W = [111, 106, 125, 124, 121, 126]
The entry just left of the smallest entry -> 111
The minimum is 106
The entry just left of the largest entry -> 121

[135, 125, 126, 128, 132, 120, 126, 139, 153, 114, 121]
Give the entry just left of 132.
A: 128
The third entry from the left: 126
Give the 5th entry from the end.
A: 126
Give the 3rd entry from the right.
A: 153
Give the first entry from the left.
A: 135

Read these off the matrix that follows. Indices start at 0.
1) Read off the entry in the top-left corner.
2) Read off the entry directly below 116.
3) Read off the top-right entry.
4) Read off the entry at row 1, column 0.
5) Read off the entry at row 0, column 2.
6) Read off the entry in row 1 and column 1.
7) Read off the entry at row 2, column 0.
array([[123, 129, 129, 149, 118, 149, 145, 128, 132, 138],
       [142, 140, 142, 134, 113, 126, 126, 115, 144, 116],
       [140, 133, 138, 124, 140, 148, 144, 109, 107, 145],
       [149, 108, 113, 138, 107, 127, 119, 128, 149, 124],
       [114, 146, 141, 145, 141, 110, 120, 142, 149, 109]])
1) 123
2) 145
3) 138
4) 142
5) 129
6) 140
7) 140

X = [115 114 130 122 135 132 136 131 151 137 128 113 136 136]
What is the entry just right of 131?
Answer: 151
The entry just left of the largest entry -> 131
What is the entry just left of the smallest entry?
Answer: 128

arr =
[[128 129 126 129 128 126 142 128 129]
 [128 125 122 129 127 124 151 129 129]
 [129 111 122 129 125 124 125 131 126]]
Counting starts at 0.
What is the entry in row 1 and column 0? 128
What is the top-left entry? 128
What is the top-right entry? 129
The centre entry -> 127
The entry in row 1 and column 1 -> 125
What is the entry in the bottom-right corner? 126
What is the entry just left of the largest entry? 124
The entry in row 2 and column 0: 129
The entry directly below the centre entry: 125
The entry in row 0 and column 2 -> 126

((123, 150, 107, 120, 121, 122, 129), (142, 132, 135, 153, 138, 127, 131), (125, 146, 111, 120, 118, 131, 124), (128, 145, 108, 121, 117, 125, 127), (142, 134, 135, 152, 139, 122, 131), (123, 149, 105, 122, 119, 125, 129))
Read off the entry just right of 153.
138
Read off the entry just right of 134.
135
Read off the entry just right of 149.
105
The entry just right of 107 -> 120
Read off the entry just left of 119.
122
